Each row of numbers stands for one thing and depends on some of the facts below. Use the named rows to name the rest.

Named rows:
[  3   8  16   9 -11   2   1  -6  -2  11 -11  -1 -22  10  -3   3   0   8
   1  17  -1   4  13  -8 -24  -2  -5 -19  -5  -5   6   0  -5   4 -17]: J_250
[ -1  -1 -11   7  12   2   5   7  -8 -11   3  -2   8  -7  -4   1 -13  -2
   3   5  -6  -2   3   6   4  -5  -1   7   1   3  17  -2   1   1   7]: J_666
[ -6   5  -9  12  -8  18  -6   4 -20 -12 -10 -18  -7  16  -8   9  12  -3
   9 -12   3 -12  14  15  -2 -18 -22 -16   5  12  17   0  -9 -24 -21]: J_898
[-4  1  5 -6 12 -6  0  4  4  1 -5 -3  6  2 -5  0  3 -6 -2 -3 -2  4  3 -9
  4  1  0  7  2 10 15 -3  4 -9 -2]: J_86
[ 5 -7  2  2 -1 -2 -1 -7  2 -1  1  0  5 -4  2  1  1  1 -3  6 -1  0 -1 -6
  2  4  5  9 -3 -1  9  0  4  0 -1]: J_520
[-2 -2  2 -1  5  0  1  1  0 -3 -3  1  3 -1 -2 -1 -2 -2  0  2 -1  1 -1 -2
  1 -1  1  5  0  2  7  1  1 -2 -1]: J_249
[ -2  10   3   1   4  -9  16  -4  -8 -12   4  15   5   1  -6   0 -19  13
  -1  11 -17 -28   3  16   1 -12  -4  -8  -4  13   0  11   1 -11   6]: J_344
[ -8 -11 -10  -3  -1   3 -16  18   4  17  -1   5  -3   8   6  -6   3   1
 -12   7  -1   4  -4  -9  -8   6  16  -1   6   3 -19   1  -1   8   5]: J_210
[ 16 -10  -6 -13  -3  -5   8   1   4  11 -24   9  12   6  14   7   9  -4
   5  22 -16   3  -4  13   0  11  -3   9   2  -6   0  -3   2  13  -3]: J_443
[ -2   0  24  -9  -3  -8  22 -19   3   2  -7  27   2   8   0  -7 -11  18
  -7  14  -4 -22 -12  11   4  -7   4  -8  -8   3 -10   8   1 -14  -3]: J_845
[  8   1  18 -22  -8  -2  -2  -5   6  -3   5  13  -4  -3   6   9  19  -7
  -4  -7  -2  -2  -8  -3  -9   7   1  -8  -1   8 -10  10 -13  16  13]: J_981
[ 3 -9  1  4 -2  3  3 -5  1 -2  0  3  2 -6  2 -1 -4  1  0  7  2  0 -4  1
  0 -1  2  5 -2 -7  3 -1  0  5  1]: J_987
[ 1 -6  1  4 -2 -1 -1 -6  3 -3  1  0  4 -3  2  2 -2 -2 -2 10 -2  0  1 -7
 -1  1  3 11 -2 -1 10  0  0  2  1]: J_321
[ 3 -5  4  5 -1 -6  0 -5  0 -3 -1  1  5 -2  1  0 -2  4 -2  4  0  1  0 -3
  0  4  8  8 -4 -1  7 -1  3  0  1]: J_995
[-3  4 -4  2 14 -8  2 11 -8 -3  1 -2  9  0 -1  1 -5  2  3  0 -6  1  7 -4
  1 -1  6  7  2  9 13  1  1  1  4]: J_148
[ -2  12 -26  22  -2 -10  -2   9  -4 -12  26 -37   5 -10  -2   5 -20 -15
  22 -12  -8   6  22   3   0   3 -11   2   1  -1   1  -2   4 -10   8]: J_112
[ -2  17   8  10  20  -4   5   7  -1   0 -10   1  -7 -24  -4  -5   6 -10
  -5  -1   1  -6  -1  -7  20 -16  -1  18   6  -8   4   2  13  -6 -26]: J_991

There are 2 kinds of fact about the things: dragratri, gruras.
dragratri: points at; gruras: refers to
J_187 -dragratri-> J_428; J_450 -dragratri-> J_612; J_450 -dragratri-> J_486; J_450 -dragratri-> J_210
J_52 -dragratri-> J_865; J_52 -dragratri-> J_631; J_52 -dragratri-> J_736; J_52 -dragratri-> J_845
J_52 -dragratri-> J_21; J_592 -dragratri-> J_444; J_592 -dragratri-> J_282; J_182 -dragratri-> J_422
J_182 -dragratri-> J_421; J_182 -dragratri-> J_953; J_182 -dragratri-> J_788; J_668 -dragratri-> J_369
J_668 -dragratri-> J_250; J_668 -dragratri-> J_41; J_668 -dragratri-> J_261; J_669 -dragratri-> J_18
J_344 -dragratri-> J_79; J_344 -dragratri-> J_272; J_474 -dragratri-> J_843; J_474 -dragratri-> J_210
J_284 -dragratri-> J_538; J_284 -dragratri-> J_456; J_284 -dragratri-> J_159; J_284 -dragratri-> J_444
J_284 -dragratri-> J_367; J_284 -dragratri-> J_895; J_686 -dragratri-> J_314; J_686 -dragratri-> J_317
J_577 -dragratri-> J_506; J_634 -dragratri-> J_299; J_634 -dragratri-> J_682; J_824 -dragratri-> J_366
J_824 -dragratri-> J_981; J_223 -dragratri-> J_314; J_223 -dragratri-> J_72; J_223 -dragratri-> J_643
J_223 -dragratri-> J_299; J_223 -dragratri-> J_262; J_223 -dragratri-> J_999; J_239 -dragratri-> J_128
J_239 -dragratri-> J_222; J_239 -dragratri-> J_568; J_109 -dragratri-> J_254; J_666 -dragratri-> J_544
J_666 -dragratri-> J_428; J_666 -dragratri-> J_180; J_217 -dragratri-> J_292; J_217 -dragratri-> J_554
J_112 -dragratri-> J_406; J_112 -dragratri-> J_252; J_112 -dragratri-> J_418; J_112 -dragratri-> J_568
J_112 -dragratri-> J_282; J_633 -dragratri-> J_609; J_633 -dragratri-> J_663; J_898 -dragratri-> J_932
J_898 -dragratri-> J_261; J_898 -dragratri-> J_74; J_256 -dragratri-> J_960; J_256 -dragratri-> J_981
J_256 -dragratri-> J_262; J_256 -dragratri-> J_953; J_256 -dragratri-> J_23; J_432 -dragratri-> J_772
J_962 -dragratri-> J_618; J_55 -dragratri-> J_369; J_55 -dragratri-> J_444; J_55 -dragratri-> J_477
J_429 -dragratri-> J_526; J_429 -dragratri-> J_76; J_429 -dragratri-> J_443; J_148 -dragratri-> J_593
J_390 -dragratri-> J_41; J_567 -dragratri-> J_498; J_567 -dragratri-> J_920; J_567 -dragratri-> J_250
J_567 -dragratri-> J_292; J_567 -dragratri-> J_384; J_712 -dragratri-> J_58; J_712 -dragratri-> J_299
J_712 -dragratri-> J_863; J_335 -dragratri-> J_486; J_335 -dragratri-> J_299; J_335 -dragratri-> J_331
J_335 -dragratri-> J_345; J_335 -dragratri-> J_257; J_60 -dragratri-> J_173; J_60 -dragratri-> J_58
J_60 -dragratri-> J_322; J_289 -dragratri-> J_596; J_663 -gruras-> J_967; J_252 -gruras-> J_430
J_252 -gruras-> J_634; J_327 -gruras-> J_612; J_327 -gruras-> J_123; J_435 -gruras-> J_613
J_238 -gruras-> J_713; J_238 -gruras-> J_429; J_643 -gruras-> J_223; J_995 -gruras-> J_582
J_31 -gruras-> J_187; J_430 -gruras-> J_58; J_456 -gruras-> J_450; J_41 -gruras-> J_58
J_895 -gruras-> J_128; J_506 -gruras-> J_162; J_182 -gruras-> J_824; J_865 -gruras-> J_454
J_344 -gruras-> J_723; J_344 -gruras-> J_845; J_708 -gruras-> J_289; J_474 -gruras-> J_335
J_563 -gruras-> J_991; J_736 -gruras-> J_930; J_775 -gruras-> J_162; J_536 -gruras-> J_682
J_418 -gruras-> J_173; J_444 -gruras-> J_268; J_577 -gruras-> J_663; J_723 -gruras-> J_254
J_634 -gruras-> J_898; J_634 -gruras-> J_58; J_520 -gruras-> J_31; J_894 -gruras-> J_932
J_824 -gruras-> J_489; J_38 -gruras-> J_626; J_250 -gruras-> J_778; J_132 -gruras-> J_932
J_964 -gruras-> J_563; J_845 -gruras-> J_422; J_845 -gruras-> J_131; J_168 -gruras-> J_58
J_239 -gruras-> J_865; J_366 -gruras-> J_596; J_210 -gruras-> J_162; J_253 -gruras-> J_335
J_253 -gruras-> J_526; J_253 -gruras-> J_474; J_609 -gruras-> J_314; J_414 -gruras-> J_932
J_991 -gruras-> J_689; J_131 -gruras-> J_344; J_261 -gruras-> J_643; J_932 -gruras-> J_718
J_932 -gruras-> J_74; J_872 -gruras-> J_605; J_796 -gruras-> J_109; J_422 -gruras-> J_188
J_391 -gruras-> J_723; J_384 -gruras-> J_86; J_428 -gruras-> J_57; J_125 -gruras-> J_284
J_987 -gruras-> J_242; J_947 -gruras-> J_991; J_947 -gruras-> J_264; J_489 -gruras-> J_182
J_112 -gruras-> J_432; J_967 -gruras-> J_577; J_788 -gruras-> J_486; J_317 -gruras-> J_338
J_317 -gruras-> J_496; J_630 -gruras-> J_643; J_630 -gruras-> J_222; J_222 -gruras-> J_554
J_825 -gruras-> J_689; J_72 -gruras-> J_11; J_292 -gruras-> J_369; J_282 -gruras-> J_775
J_127 -gruras-> J_168; J_352 -gruras-> J_609; J_352 -gruras-> J_783; J_254 -gruras-> J_344
J_21 -gruras-> J_774; J_181 -gruras-> J_74; J_123 -gruras-> J_441; J_751 -gruras-> J_162
J_751 -gruras-> J_210; J_613 -gruras-> J_568; J_432 -gruras-> J_112; J_432 -gruras-> J_76
J_299 -gruras-> J_971; J_330 -gruras-> J_686; J_11 -gruras-> J_713; J_14 -gruras-> J_181
J_322 -gruras-> J_264; J_322 -gruras-> J_689; J_55 -gruras-> J_443; J_321 -gruras-> J_21
J_971 -gruras-> J_912; J_429 -gruras-> J_72; J_930 -gruras-> J_913; J_718 -gruras-> J_257
J_718 -gruras-> J_414; J_567 -gruras-> J_422; J_567 -gruras-> J_188; J_567 -gruras-> J_845
J_234 -gruras-> J_128; J_234 -gruras-> J_327; J_443 -gruras-> J_11; J_335 -gruras-> J_253
J_486 -gruras-> J_432; J_272 -gruras-> J_522; J_689 -gruras-> J_972; J_264 -gruras-> J_947
J_626 -gruras-> J_136; J_60 -gruras-> J_253; J_188 -gruras-> J_723; J_477 -gruras-> J_223

Which thing is each row?
No name comes twice in this set of rows, the named rows included.
[  4   4 -20  21  -7 -11   1  -5  -4 -13  23 -29  10 -12   2   3 -14  -4
  16 -11  -2   2  13   0   2   5  -6   5  -5  -8  -2  -1   7  -6   5] => J_239
[ -6   7  21   0   8   0   5   4   0  13  -6  -2 -12  12 -12  -3   1   3
  -5   3   6   8   5 -14 -11   0   3 -22  -1   6  18  -7   1  -3  -7] => J_554
[  3  -9 -12  -9 -19   1 -22  10   8  14   4  13  -6   4  10  -2  20   3
 -20  -6   3  -2  -9  -7  -9  12  13  -3   1  -2 -28   8   1  18   5] => J_299
[  4   4   1  14 -16  -9  -2 -12   5   4  11 -22  -7  -1   6   1  -6  -1
  11  -1   4   7  12  -5  -8   7  -5  -2  -6 -12 -13  -1   1  -5  -6] => J_456
[  6  -6  -5  -7 -12   0 -13   3   5   1   7   8  -1  -4   8   5  12  -3
  -9   3  -3  -2  -1  -6 -13   8   7   6  -1   4  -8  10  -6  18   9] => J_317
[  6   4   9  14 -24 -11   0 -20   8  10   4 -23 -10   3   5   0  -2   1
  11  -2   7  11  10  -6 -10   9  -6  -8  -9 -19 -20  -3   5  -6 -14] => J_444
[  0  18 -21  23  -3  -1   1   2  -2 -13  20 -36   2  -8 -11   3 -14 -15
  18 -15  -8   4  21   9   4  -3 -26  -8  -2  -2   9  -4   9 -17  -2] => J_284
[ -4   4   5   3  -9  -8   3  -8   9   8   9 -24   0   4   5  -3  -6  -7
  15 -12  12  10   2  -2   6   6  -7  -5   0 -15 -28  -6   3 -16  -2] => J_568
[ -3  -9  11   7 -26  14  -8 -11 -18   4 -17  -6 -20  23   9   8  16   8
   7   2  14  -6  10   4 -16 -11  -7 -19   2  -1 -12   4 -19 -12 -28] => J_41
[ -2 -18   0   1 -14   6 -10  -7 -14  -9  -8  -3   6  10   9   7  15   3
   2  -7  10  -9   0   1   2  -5   5  10   2   6  -2   4  -9 -14 -12] => J_127
[  2   5   7   0  -5  -8  15 -13  -5  -5   0  18   0   2   1  -1 -13  17
  -3  14 -12 -22   0  11  -5  -6   4  -8  -6   5 -11  12  -1  -3   2] => J_391

The same things again, as new rows of numbers:
Known rows:
[ 1 -5  4  3  2  3  2  2  7 -2  2 -9  1  2  1  1  2  7 -4  0  1  0  9  2
 -1  0]: J_751
[-1 -2  2  0  0  2  2  3  4 -1  1 -5  0  2  2  0  3  4 -2 -2  1  0  5  2
  1  2]: J_708
[ -3   3   4   1   0  -7   2   3   6   2  -7  -4  -3   4   2   8   8   4
   0 -11 -13  -6   5   6  -1   3]: J_964
[ -3  -9   7 -22   3  -1   7   0   9   0  22  -2 -13   5 -13 -16  -4  19
  -6  -3   5  -6  -2  14  -2  -3]: J_261
[  0  -1  -3 -14  10   0  -1   3  -4   0  13   1  -9   6  -8  -5   5  13
 -12  -6   5  -3   6  12   1  -6]: J_250
[-1 -1  1  1  1  3  1  3  4 -1 -1 -6  1  2  1  2  1  4 -3 -2  2  0  5  1
  1  2]: J_736
[ -5   8   3   0  -3 -11   0   4   4   2  -8   1  -2   4   2   5   7   1
   2 -12 -13  -9   0   7   3   2]: J_264
[  5 -10  -5 -25  21 -13   2 -21 -17   7  38  19 -17  -7 -23 -11  -1   6
 -11  -1  -3  -6 -12   8 -11 -21]: J_668
[ 13   7   7  14   0   6  20 -34  -3   8   1  -2 -14   0  -4  13 -11 -17
   0   5  -3  -4 -29 -19 -13 -10]: J_256
[ -8  -4  -7  -9   7   5  -3 -25 -14   9  17  23 -13  -5 -14  -9  -4 -12
  -6   0  -5  -1  -6  -5  -6 -16]: J_898
[-3 10 -7 -4 -2 -3 -6  3 -6  4  8 -6  8 -1 12 -3 -2 -7 -2  1 10 -8 -5  6
 -6 10]: J_713
[-2  1  2 -1 -1  1  0  3  2 -2  0 -2  2  2  3 -2  1  2  0 -2  2 -1  2  2
  3  2]: J_886
[ -7  -8   0 -14   1   3  -1  -1   5 -11 -10  -4  11  -8   8   6  -4  -4
   3  -3  -1  -6  -1   4   3  -1]: J_180
[ 0  3  0  0 -1  3 -1  4  0  1 -4 -3  1  3 -1  3 -1  0 -1 -2  3  0  1  1
  3  1]: J_18
[ -2 -12   4   8   0  -2  -1   7   9  16   3   3  15   4   4  -4  -6   1
  -2  -8   3   1  -1  -2   9   7]: J_843
[-2  4  1 -2 -3 -1 -1  4  0 -2  0  1  3  2  3 -4  0  0  1 -2  4 -2 -1  2
  5  1]: J_605
[  9   5 -18  -2  12   6 -14  -5 -17   8 -13   8 -13   5 -27  16 -11  -9
  -8   9  -4   7   0   1  -9 -12]: J_217

Rows to name:
No name comes twice in this set of rows, the named rows included.
[ 10   2  -4   6   1  -2  -1 -19  -9   3  -4   9 -11  -4  -8   3  -9 -14
   3  13  -7   1 -14  -7 -12 -10] => J_686
[  8  -2 -31  -9  23   7  -7  -6 -11   7  -3   8 -19   3 -23  21  -1  12
 -15   9 -11  20  -6   1  -8 -10] => J_567
[  2   0   0   2  -9  -6  -5   3   2  -6  -6   5  -6   0  11 -13   3   1
   2   8   0   0   2   7   0   0] => J_682
[-1  6 -1  0 -2  2 -2  5 -1  0 -4  0  2  4  0  1 -3 -2 -1 -2  4 -1 -2  1
  6  0] => J_596
[ -2   3   2  -3  -8   6  -1  11   8  -2  -5  -8  -3   6 -12  -2  -9   6
   5   4   2   3   2   3   1   6] => J_222
[  2  -2  -5  -1  12 -17   1 -15 -20   5  44  -1   5 -24 -17  -3   5  -5
  11  13  -9   1   0 -13 -30   5] => J_55
[ 12 -17  -5  15  -3 -14 -11 -14   0  10  -7  21  -7  -5   3 -13 -10 -10
   4  24 -13   6  -5  -1 -14  -6] => J_335
[ -2  -6   7  -5  -5   6   5   6  15  -2   0 -11  -6   5  -8  -4  -7  11
   2   4   1   1   4   5  -3   7] => J_630
[  7   2 -14   2  10  -1  -8 -14 -14  13   4  -1   0  -6  -6  11 -11 -16
  -3  12  -1  -2  -9  -3 -22   1] => J_429
[ -5   1   5 -14   3 -12   4   0  -6  -4  32   6   1  -7  -5 -17   8   9
   2  -6   3  -5  -1   4   3  -3] => J_369
[ 12   5   5  11   2   5  15 -29  -4   9   2  -1 -10  -1  -8  13 -11 -16
   0   4  -3  -3 -25 -17 -11 -10] => J_824
[ -1 -13  -9  15  -7   2 -11 -27  -4   1  -9  24 -25  -7   7 -17   3 -13
   2  27 -18   8   9  -3 -21  -9] => J_634
[  6  -1 -22   1  11   2   0 -11  -5   6  -3  10  -5  -6  -9  15  -4   1
   0  10 -13  18 -20 -11  -5  -4] => J_344

